[ 2.54 -9.31  5.42  4.85  1.33 -5.71  8.78 -6.39 -8.03  5.12  8.28 -2.22] -> <123>
[-0.06  1.02  2.83  5.80 -6.67  1.04 -8.24  5.19  4.44 -4.45  2.86  6.71] -> <80>
[ 5.42  4.82  1.33 -5.71  8.78  1.04  8.78  5.19  4.44 -4.45  2.86  6.71] -> <126>
len: [ 5.42  4.82  1.33 -5.71  8.78  1.04  8.78  5.19]
8
q: [ 4.82  1.33 -5.71  8.78  1.04]
<126>
q: [-8.24  5.19  4.44]
<80>
q: [ 5.42  4.85  1.33 -5.71  8.78]
<123>
len: [-0.06  1.02  2.83  5.80 -6.67  1.04 -8.24  5.19  4.44 -4.45  2.86  6.71]
12
len: [-0.06  1.02  2.83  5.80 -6.67  1.04 -8.24  5.19  4.44]
9

[-0.52  0.61 -1.55  0.15 -0.43 -0.66 -0.31  0.17  0.77  0.55  0.51  1.33
  1.28 -1.41 -0.06 -0.53 -0.62 -0.36 -0.94  0.48  1.01  0.57 -0.01 -0.05
  0.70 -0.87 -0.12 -0.68  2.06  1.46 -0.61  1.01  0.81  0.69  0.43  0.44
 -0.10  0.89  0.42  0.19 -0.18] = <121>
[-0.06  1.04  0.83  0.55  0.19 -0.46 -0.55  0.74  1.11  0.43  0.13  0.46
  0.95 -0.39 -0.02  0.82  1.33 -0.09 -0.74  0.49 -0.99  1.47 -0.11 -1.51
 -0.71 -0.63 -0.72  0.71  2.16  0.03  0.61 -0.56  0.52 -0.19  0.55 -0.34
  0.17 -0.85 -1.62  0.65  1.52] = <129>
[-0.05  1.01  0.77  0.51  0.17 -0.43 -0.53  0.70  1.01  0.43  0.15  0.42
  0.89 -0.36 -0.01  0.81  1.28 -0.12 -0.66  0.44 -0.94  1.33 -0.11 -1.41
 -0.62 -0.61 -0.68  0.69  2.06 -0.06  0.57 -0.52  0.48 -0.18  0.55 -0.31
  0.19 -0.87 -1.55  0.61  1.46] = <201>
[-2.31 -0.05 -0.76 -1.73 -0.75 -1.98 -2.48  1.85 -0.24 -0.08 -4.18 -3.26
  0.80  2.92 -0.92 -3.87 -1.40  4.04 -0.16  4.13 -0.57  4.71  3.93 -4.20
  0.94  8.67  0.15  4.36 -5.04  4.89 -1.26  2.90  5.05 -2.40  1.99 -1.17
 -5.48 -1.76 -1.73  4.43  0.32] = <195>
[ 1.27 -2.42  0.69 -1.87  1.25 -0.68  2.77 -1.32  0.24 -0.02 -4.88  0.12
  1.13 -3.44  3.16  0.16  4.72  2.11  3.53 -1.69  0.92 -1.65 -1.64 -0.35
  3.66 -2.07 -4.89  0.64 -4.33 -0.51  1.50  1.85  0.65 -2.14  1.15 -1.27
  1.52 -2.04 -0.01 -0.77  2.80] = <199>
[-2.36 -0.02 -0.80 -1.71 -0.77 -1.93 -2.51  1.88 -0.23 -0.05 -4.19 -3.28
  0.75  2.89 -0.88 -3.88 -1.42  4.05 -0.15  4.12 -0.59  4.70  3.93 -4.20
  0.95  0.77  0.35 -0.39 -1.54 -0.14 -0.39  0.34 -0.29  0.31 -0.29  0.16
 -0.05  0.52  0.99 -0.43 -1.11] = <36>
[-0.11  0.26 -0.05  0.03  0.16  0.14 -0.06  0.01  0.03 -0.01 -0.02  0.01
 -0.01  0.03  0.04 -0.07  0.22 -0.11 -0.11 -0.01  0.00 -0.01 -0.04  0.01
  0.06  0.21 -0.10  0.09  0.04 -0.09  0.06 -0.02  0.02  0.10  0.05  0.00
  0.06 -0.09 -0.10  0.00 -0.01] = <63>
[-0.14  0.04 -0.29 -0.04  0.16  0.29  0.09 -0.24 -0.35 -0.15 -0.05 -0.12
 -0.33  0.16  0.06 -0.40 -0.15 -0.11  0.08 -0.14  0.29 -0.46 -0.03  0.44
  0.23  0.43  0.10 -0.16 -0.69 -0.15 -0.07  0.17 -0.09  0.19 -0.07  0.04
  0.02  0.21  0.35 -0.18 -0.51] = <22>
[ 1.66  0.88  2.44 -0.97  1.41  5.24 -2.46 -2.20 -3.93  0.89 -0.90 -2.27
  0.92  0.02 -3.42  2.84  0.46  0.46 -1.58  1.61  6.27  2.97 -2.20  0.39
 -0.05 -0.47 -1.10 -1.19 -0.39  0.90  0.31  2.33  0.18  2.89 -3.59  1.31
 -1.02 -4.63 -0.29 -0.05  0.58] = <72>
[-2.31 -0.05 -0.76 -1.73 -0.75 -1.98 -2.48  1.85 -0.24 -0.08 -4.18 -3.26
  0.80  2.92 -0.92 -3.87 -1.40  4.04 -0.16  4.13 -0.57  4.71  3.93 -4.20
  0.94  8.67  0.15 -1.56 -0.54  1.29  0.46  3.33  0.24  3.99 -5.09  1.83
 -1.52 -6.54 -0.42 -0.03  0.87] = <147>
[-2.36 -0.02 -0.80 -1.71 -0.77 -1.93 -2.51  1.88 -0.23 -0.05 -4.19 -3.28
  0.75  2.89 -0.88 -3.88 -1.42  4.05 -0.15  4.12 -0.59  4.70  3.93 -4.20
  0.95  8.62  0.10  4.38 -5.00  4.87 -1.31  2.94  5.02 -2.42  2.01 -1.22
 -5.50 -1.77 -1.74  4.43  0.34] = <45>
[-2.36 -0.02 -0.80 -1.71 -0.77 -1.93 -2.51  1.88 -0.23 -0.05 -4.19 -3.28
  0.75  2.89 -0.88 -3.88 -1.42  4.05 -0.15  4.12 -0.59  4.70  3.93 -4.20
  0.95  8.62  0.10  4.38 -5.00 -0.78 -2.19  3.00 -1.03 -0.39  6.33  0.51
  3.17 -5.18 -6.25  5.25 -2.04] = <160>
order: [ 0.61  1.46 -0.05  1.01  0.77  0.51  0.17 -0.43 -0.53  0.70  1.01  0.43
  0.15  0.42  0.89 -0.36 -0.01  0.81  1.28 -0.12 -0.66  0.44 -0.94  1.33
 -0.11 -1.41 -0.62 -0.61 -0.68  0.69  2.06 -0.06  0.57 -0.52  0.48 -0.18
  0.55 -0.31  0.19 -0.87 -1.55]
<201>
len: [ 1.27 -2.42  0.69 -1.87  1.25]
5

